The symbols move the objects like this.
x338: $>x897, §>x671, &>x635, ^>x361, !>x922, %>x936
x740: $>x254, §>x990, &>x472, ^>x897, !>x468, %>x917
x999: $>x69, §>x65, &>x637, ^>x692, !>x500, %>x544
x836: $>x128, §>x918, &>x819, ^>x468, !>x762, %>x541
x860: $>x271, §>x203, &>x375, ^>x534, !>x459, %>x923
x897: $>x740, §>x191, &>x922, ^>x338, !>x472, %>x709
x240: $>x375, §>x128, &>x888, ^>x541, !>x609, %>x762
x169: $>x687, §>x57, &>x981, ^>x65, !>x850, %>x69
x871: $>x389, §>x326, &>x271, ^>x889, !>x374, %>x898
x888: $>x609, §>x762, &>x836, ^>x254, !>x128, %>x918
x65: $>x169, §>x323, &>x544, ^>x105, !>x981, %>x999
x647: $>x861, §>x635, &>x361, ^>x713, !>x338, %>x405
x655: $>x889, §>x375, &>x534, ^>x762, !>x860, %>x609
x480: $>x713, §>x446, &>x125, ^>x850, !>x478, %>x400
x923: $>x976, §>x860, &>x655, ^>x128, !>x889, %>x375
x825: $>x323, §>x637, &>x692, ^>x374, !>x999, %>x105
x57: $>x125, §>x142, &>x69, ^>x323, !>x35, %>x169
x532: $>x541, §>x468, &>x740, ^>x506, !>x254, %>x990
x472: $>x468, §>x917, &>x191, ^>x922, !>x990, %>x506
x541: $>x240, §>x836, &>x254, ^>x532, !>x888, %>x819
x637: $>x500, §>x544, &>x105, ^>x886, !>x65, %>x825
x389: $>x544, §>x692, &>x374, ^>x871, !>x825, %>x886
x271: $>x374, §>x898, &>x459, ^>x860, !>x326, %>x976
x478: $>x361, §>x998, &>x446, ^>x125, !>x701, %>x248
x819: $>x762, §>x541, &>x467, ^>x990, !>x918, %>x254
x500: $>x142, §>x981, &>x65, ^>x637, !>x169, %>x323
x998: $>x405, §>x713, &>x248, ^>x400, !>x116, %>x478
x125: $>x478, §>x400, &>x35, ^>x57, !>x446, %>x687
x116: $>x936, §>x361, &>x713, ^>x248, !>x647, %>x701
x105: $>x65, §>x825, &>x389, ^>x944, !>x544, %>x692
x976: $>x944, §>x271, &>x889, ^>x923, !>x871, %>x459
x609: $>x203, §>x655, &>x128, ^>x888, !>x923, %>x534
x375: $>x459, §>x923, &>x609, ^>x240, !>x203, %>x655
x990: $>x819, §>x532, &>x917, ^>x191, !>x467, %>x740
x128: $>x923, §>x534, &>x762, ^>x836, !>x655, %>x240
x191: $>x990, §>x506, &>x709, ^>x671, !>x917, %>x897
x35: $>x446, §>x687, &>x142, ^>x69, !>x400, %>x850
x506: $>x532, §>x472, &>x897, ^>x861, !>x740, %>x191
x254: $>x888, §>x819, &>x468, ^>x740, !>x836, %>x467
x762: $>x655, §>x240, &>x918, ^>x819, !>x534, %>x888
x886: $>x637, §>x389, &>x944, ^>x898, !>x105, %>x374
x918: $>x534, §>x888, &>x541, ^>x467, !>x240, %>x836
x635: $>x922, §>x936, &>x405, ^>x701, !>x671, %>x647
x936: $>x709, §>x338, &>x647, ^>x116, !>x861, %>x635
x850: $>x480, §>x35, &>x57, ^>x981, !>x125, %>x142
x713: $>x647, §>x701, &>x478, ^>x480, !>x361, %>x998
x248: $>x116, §>x478, &>x480, ^>x687, !>x713, %>x446
x709: $>x917, §>x897, &>x861, ^>x936, !>x506, %>x922
x69: $>x35, §>x169, &>x500, ^>x999, !>x142, %>x981
x323: $>x57, §>x500, &>x999, ^>x825, !>x69, %>x65
x922: $>x472, §>x709, &>x671, ^>x635, !>x191, %>x861
x981: $>x850, §>x69, &>x323, ^>x544, !>x57, %>x500
x326: $>x692, §>x944, &>x898, ^>x459, !>x886, %>x871
x889: $>x871, §>x459, &>x860, ^>x655, !>x271, %>x203
x459: $>x326, §>x976, &>x203, ^>x375, !>x898, %>x889
x467: $>x918, §>x254, &>x532, ^>x917, !>x541, %>x468
x692: $>x999, §>x105, &>x886, ^>x326, !>x637, %>x389
x534: $>x860, §>x609, &>x240, ^>x918, !>x375, %>x128
x405: $>x671, §>x647, &>x116, ^>x998, !>x936, %>x361
x701: $>x635, §>x116, &>x998, ^>x446, !>x405, %>x713
x898: $>x886, §>x871, &>x976, ^>x203, !>x944, %>x271
x468: $>x836, §>x467, &>x990, ^>x472, !>x819, %>x532
x142: $>x400, §>x850, &>x169, ^>x500, !>x687, %>x57
x361: $>x338, §>x405, &>x701, ^>x478, !>x635, %>x116
x446: $>x701, §>x248, &>x400, ^>x35, !>x998, %>x480
x671: $>x191, §>x861, &>x936, ^>x405, !>x709, %>x338
x544: $>x981, §>x999, &>x825, ^>x389, !>x323, %>x637
x944: $>x105, §>x374, &>x871, ^>x976, !>x389, %>x326
x917: $>x467, §>x740, &>x506, ^>x709, !>x532, %>x472
x203: $>x898, §>x889, &>x923, ^>x609, !>x976, %>x860
x374: $>x825, §>x886, &>x326, ^>x271, !>x692, %>x944
x400: $>x998, §>x480, &>x687, ^>x142, !>x248, %>x125
x861: $>x506, §>x922, &>x338, ^>x647, !>x897, %>x671
x687: $>x248, §>x125, &>x850, ^>x169, !>x480, %>x35

In the rows, 50 stands for zero.

The rows follow the links: the fewer symbols apart two objects are, the more alike their rows tend to be.

Object, then a row for it; each showing differs a little:
x191 (49, 71, 55, 68, 11, 73, 18, 19, 25, 65, 61, 72, 69, 57, 66, 64, 19, 47, 44, 45, 63, 68, 53, 51, 60, 66, 76, 42, 36, 48, 63, 64, 58, 58, 47, 26, 65, 38, 46, 22, 54, 38, 57, 58, 58)
x446 (44, 49, 7, 54, 36, 73, 19, 56, 55, 74, 15, 53, 67, 46, 53, 58, 42, 40, 54, 81, 59, 52, 50, 65, 61, 64, 57, 82, 69, 55, 39, 39, 56, 62, 16, 49, 68, 56, 31, 33, 55, 33, 76, 58, 44)
x850 (35, 32, 23, 49, 51, 62, 32, 88, 88, 61, 16, 30, 59, 40, 46, 36, 67, 45, 57, 79, 44, 45, 49, 67, 57, 43, 61, 67, 81, 69, 43, 34, 49, 45, 24, 80, 48, 54, 41, 55, 53, 48, 67, 51, 34)
x825 (47, 35, 26, 25, 91, 48, 77, 78, 37, 48, 33, 36, 39, 56, 41, 43, 71, 48, 52, 76, 50, 8, 50, 40, 26, 48, 24, 74, 55, 37, 36, 28, 59, 66, 48, 59, 53, 52, 39, 73, 49, 46, 65, 56, 51)
x541 (55, 61, 98, 67, 34, 43, 54, 31, 44, 37, 89, 58, 47, 53, 58, 48, 40, 58, 46, 13, 47, 68, 50, 42, 54, 44, 66, 10, 28, 53, 69, 70, 44, 35, 78, 44, 37, 35, 69, 47, 44, 61, 26, 42, 54)
x647 (51, 58, 44, 68, 9, 56, 12, 36, 84, 65, 38, 55, 67, 37, 53, 61, 37, 49, 52, 45, 50, 95, 52, 75, 83, 53, 70, 56, 69, 68, 52, 57, 41, 36, 26, 50, 54, 62, 49, 26, 54, 46, 47, 44, 45)
x142 (38, 30, 24, 47, 55, 54, 37, 88, 94, 57, 20, 29, 56, 39, 42, 36, 71, 45, 56, 75, 40, 48, 50, 64, 57, 41, 55, 67, 83, 69, 41, 35, 46, 42, 25, 82, 45, 57, 45, 60, 52, 49, 63, 47, 33)
x692 (42, 32, 37, 28, 93, 51, 78, 86, 36, 44, 42, 35, 40, 57, 46, 35, 71, 47, 54, 73, 48, 0, 47, 37, 22, 43, 34, 60, 52, 41, 41, 31, 60, 63, 55, 66, 49, 40, 44, 76, 48, 51, 64, 57, 49)
x400 (36, 42, 12, 53, 41, 75, 19, 71, 63, 72, 16, 42, 68, 46, 51, 48, 50, 38, 54, 83, 56, 45, 50, 65, 55, 60, 63, 77, 72, 60, 43, 38, 58, 60, 17, 62, 62, 51, 33, 40, 54, 37, 78, 57, 39)
x467 (63, 68, 88, 63, 27, 39, 51, 12, 43, 41, 80, 67, 46, 53, 54, 62, 33, 59, 45, 12, 48, 83, 51, 49, 61, 51, 56, 24, 30, 47, 63, 72, 40, 39, 68, 31, 44, 52, 65, 37, 47, 57, 26, 43, 57)
x819 (55, 64, 94, 65, 32, 40, 53, 25, 46, 38, 88, 60, 49, 52, 56, 51, 38, 58, 45, 12, 47, 73, 51, 44, 57, 45, 62, 12, 31, 53, 68, 70, 42, 33, 76, 40, 37, 42, 68, 45, 47, 61, 24, 43, 53)
x544 (53, 36, 17, 24, 90, 38, 76, 72, 48, 48, 24, 38, 36, 52, 38, 50, 70, 47, 54, 74, 50, 19, 52, 46, 34, 50, 16, 86, 59, 39, 31, 30, 54, 65, 41, 56, 52, 66, 38, 68, 53, 47, 62, 52, 51)
x480 (39, 44, 10, 52, 39, 75, 20, 64, 57, 73, 15, 49, 67, 48, 53, 52, 46, 40, 54, 85, 59, 46, 51, 65, 58, 61, 60, 78, 73, 57, 40, 38, 57, 61, 16, 55, 66, 52, 30, 37, 54, 34, 77, 61, 44)
x637 (50, 37, 19, 24, 92, 42, 78, 75, 43, 49, 28, 40, 36, 53, 39, 48, 71, 51, 53, 74, 53, 14, 49, 42, 31, 50, 18, 80, 54, 38, 32, 30, 57, 65, 45, 59, 53, 60, 38, 68, 51, 47, 63, 55, 51)
x240 (47, 56, 86, 56, 56, 55, 66, 44, 12, 37, 90, 58, 47, 61, 60, 39, 44, 56, 44, 33, 54, 31, 49, 25, 32, 45, 63, 11, 19, 41, 68, 61, 59, 53, 82, 42, 44, 20, 60, 58, 44, 53, 43, 56, 56)
x713 (55, 59, 15, 55, 24, 55, 18, 36, 66, 70, 19, 59, 64, 41, 48, 71, 36, 42, 51, 63, 58, 77, 53, 70, 74, 65, 49, 84, 69, 56, 39, 48, 46, 53, 20, 37, 64, 74, 37, 24, 55, 36, 59, 50, 49)
x128 (49, 58, 82, 51, 59, 54, 72, 43, 7, 37, 86, 58, 46, 65, 59, 44, 43, 54, 46, 36, 54, 25, 49, 24, 28, 50, 57, 17, 17, 36, 67, 59, 59, 57, 83, 40, 48, 23, 59, 57, 44, 54, 45, 56, 60)
x534 (52, 57, 78, 48, 64, 51, 75, 40, 4, 37, 85, 59, 42, 65, 57, 45, 44, 54, 45, 35, 57, 26, 50, 24, 26, 50, 50, 23, 18, 33, 61, 57, 60, 61, 83, 38, 49, 26, 58, 61, 45, 52, 45, 58, 61)
x976 (57, 41, 72, 34, 85, 20, 94, 60, 53, 26, 66, 39, 24, 52, 39, 41, 72, 59, 50, 35, 39, 33, 52, 38, 34, 34, 25, 40, 41, 43, 49, 48, 44, 41, 74, 58, 32, 55, 62, 78, 48, 67, 30, 42, 51)

Each walk starts at a row. The symbols on each line, taken left to right, move it on to the next object.
Answer with the object's row; about right is enough.
start (56, 37, 18, 25, 84, 32, 71, 71, 64, 47, 19, 37, 36, 46, 32, 53, 72, 50, 57, 71, 46, 35, 50, 55, 43, 46, 15, 88, 68, 45, 28, 33, 46, 58, 37, 59, 49, 76, 41, 66, 53, 50, 55, 46, 49)
§ ^ ! $ %: (52, 33, 23, 33, 71, 32, 61, 78, 90, 48, 18, 30, 40, 40, 33, 46, 77, 50, 57, 68, 41, 47, 51, 63, 53, 42, 26, 80, 76, 57, 32, 34, 39, 44, 32, 71, 45, 76, 45, 64, 54, 56, 53, 41, 41)
$ % ! %: (36, 32, 20, 51, 49, 68, 28, 84, 84, 64, 17, 31, 63, 40, 48, 38, 62, 45, 56, 83, 48, 43, 48, 66, 57, 47, 64, 66, 80, 67, 43, 36, 51, 48, 21, 75, 51, 51, 40, 52, 52, 45, 72, 52, 33)
start (35, 40, 14, 53, 43, 77, 20, 76, 69, 70, 16, 40, 67, 44, 53, 43, 55, 41, 55, 86, 53, 43, 50, 65, 57, 54, 65, 72, 77, 63, 43, 36, 57, 56, 17, 67, 61, 49, 34, 45, 52, 40, 79, 57, 38)
^ % § § &: (46, 29, 24, 41, 62, 41, 49, 84, 96, 52, 18, 26, 49, 36, 39, 41, 76, 48, 55, 71, 39, 49, 49, 65, 58, 39, 40, 74, 82, 65, 37, 36, 44, 40, 27, 79, 42, 69, 46, 61, 51, 52, 57, 45, 37)
& $ & § !: (33, 35, 17, 53, 45, 73, 23, 81, 77, 67, 17, 35, 65, 41, 51, 39, 59, 40, 55, 86, 49, 41, 49, 64, 56, 51, 66, 70, 79, 66, 44, 35, 55, 52, 20, 71, 57, 50, 39, 48, 52, 41, 75, 53, 35)
start (60, 57, 69, 38, 77, 36, 88, 34, 7, 35, 76, 58, 31, 62, 50, 54, 50, 55, 45, 34, 56, 26, 49, 26, 26, 50, 27, 41, 22, 27, 52, 55, 56, 60, 80, 32, 48, 40, 55, 63, 46, 55, 38, 53, 64)
^ § $ % & §: (59, 57, 71, 40, 73, 40, 84, 35, 3, 36, 80, 61, 34, 65, 52, 52, 47, 56, 48, 35, 55, 25, 49, 23, 27, 51, 35, 34, 21, 28, 56, 55, 59, 63, 81, 33, 50, 36, 56, 60, 46, 53, 41, 56, 64)
$ ! $ $ ^ ! %: (41, 32, 43, 30, 92, 52, 78, 86, 40, 42, 45, 32, 40, 55, 46, 30, 74, 49, 54, 73, 46, 2, 47, 35, 23, 41, 37, 52, 51, 44, 43, 34, 59, 60, 59, 68, 44, 37, 47, 78, 47, 54, 63, 55, 49)
start (64, 52, 70, 32, 84, 21, 95, 43, 30, 30, 71, 52, 23, 57, 41, 51, 61, 58, 49, 31, 47, 36, 51, 32, 31, 43, 18, 45, 30, 33, 48, 53, 47, 52, 79, 42, 40, 55, 61, 68, 48, 60, 31, 45, 60)
^ $ $ & !: (47, 33, 68, 37, 87, 32, 87, 78, 58, 29, 61, 30, 31, 51, 42, 29, 77, 58, 53, 48, 37, 24, 48, 36, 30, 31, 37, 33, 47, 49, 52, 44, 48, 40, 71, 74, 30, 43, 62, 82, 46, 64, 40, 44, 45)
& % ! ! ! &: (39, 32, 49, 34, 90, 50, 79, 87, 43, 39, 49, 28, 39, 54, 45, 28, 75, 50, 52, 67, 45, 4, 47, 33, 23, 38, 41, 47, 48, 46, 47, 35, 56, 56, 61, 73, 41, 35, 52, 80, 46, 56, 58, 54, 46)
start (64, 55, 68, 33, 81, 30, 90, 36, 13, 32, 75, 57, 28, 61, 46, 54, 54, 58, 45, 33, 54, 29, 51, 29, 29, 49, 25, 41, 23, 26, 50, 53, 53, 58, 79, 34, 46, 49, 57, 66, 47, 56, 36, 50, 64)
% ! ! § % %: (62, 45, 70, 32, 84, 19, 96, 53, 45, 25, 68, 43, 25, 54, 38, 46, 70, 61, 49, 32, 41, 36, 51, 35, 34, 36, 21, 42, 37, 41, 48, 50, 45, 46, 78, 53, 33, 56, 61, 74, 47, 65, 28, 42, 57)
% ! ! ! § ! !: (55, 37, 19, 23, 88, 35, 75, 73, 56, 48, 20, 37, 35, 50, 34, 51, 73, 48, 55, 72, 48, 28, 50, 50, 38, 49, 13, 87, 63, 41, 30, 29, 50, 61, 39, 57, 52, 70, 39, 66, 52, 48, 57, 49, 51)
start (50, 61, 96, 64, 36, 47, 57, 37, 40, 37, 92, 57, 49, 53, 60, 45, 43, 57, 45, 19, 46, 60, 49, 37, 48, 42, 69, 6, 26, 51, 70, 69, 48, 38, 79, 46, 37, 30, 69, 52, 44, 60, 29, 48, 53)
^ % ! $ ^: (60, 64, 92, 63, 28, 37, 53, 17, 47, 39, 86, 64, 46, 53, 54, 58, 36, 58, 44, 12, 46, 80, 51, 48, 60, 47, 58, 18, 30, 50, 66, 72, 41, 33, 72, 37, 41, 48, 67, 44, 47, 60, 23, 42, 56)
! ^ $ !: (45, 56, 88, 59, 51, 56, 64, 42, 19, 38, 91, 58, 48, 61, 62, 40, 43, 54, 44, 29, 50, 36, 46, 30, 36, 44, 67, 7, 23, 44, 69, 62, 57, 49, 83, 45, 43, 18, 64, 58, 45, 55, 41, 55, 55)
start (40, 60, 56, 77, 2, 74, 5, 39, 63, 66, 51, 58, 76, 46, 65, 53, 30, 46, 47, 48, 53, 79, 50, 63, 72, 56, 89, 35, 55, 68, 62, 60, 50, 42, 37, 50, 57, 39, 52, 24, 51, 44, 57, 52, 43)
% $ $ ! & &: (60, 74, 61, 66, 19, 57, 31, 5, 21, 57, 66, 76, 59, 57, 61, 72, 18, 50, 43, 30, 62, 76, 53, 50, 62, 68, 58, 43, 32, 42, 57, 66, 53, 57, 54, 17, 64, 49, 50, 22, 52, 41, 44, 53, 61)
$ ! § ! &: (48, 56, 96, 62, 43, 50, 59, 38, 34, 37, 93, 57, 49, 55, 59, 42, 41, 57, 43, 23, 49, 50, 50, 36, 44, 41, 71, 4, 24, 50, 72, 69, 51, 40, 83, 46, 38, 26, 68, 53, 42, 60, 34, 50, 51)
start (65, 73, 68, 64, 22, 45, 42, 2, 31, 50, 72, 75, 53, 54, 55, 72, 21, 53, 45, 19, 58, 84, 52, 52, 62, 62, 53, 40, 30, 42, 59, 70, 47, 50, 58, 19, 57, 55, 56, 28, 51, 49, 34, 49, 61)
& & & § % § &: (43, 65, 54, 75, 8, 80, 11, 28, 35, 66, 58, 69, 73, 54, 70, 56, 23, 43, 45, 47, 62, 70, 51, 55, 65, 64, 89, 35, 44, 56, 65, 62, 57, 53, 41, 37, 63, 32, 46, 24, 50, 42, 62, 59, 53)
$ % % $: (66, 74, 74, 63, 23, 41, 45, 4, 34, 46, 75, 71, 49, 53, 56, 69, 26, 54, 45, 15, 54, 85, 53, 50, 63, 58, 52, 35, 32, 44, 59, 69, 43, 45, 64, 23, 51, 55, 58, 32, 49, 51, 29, 45, 61)
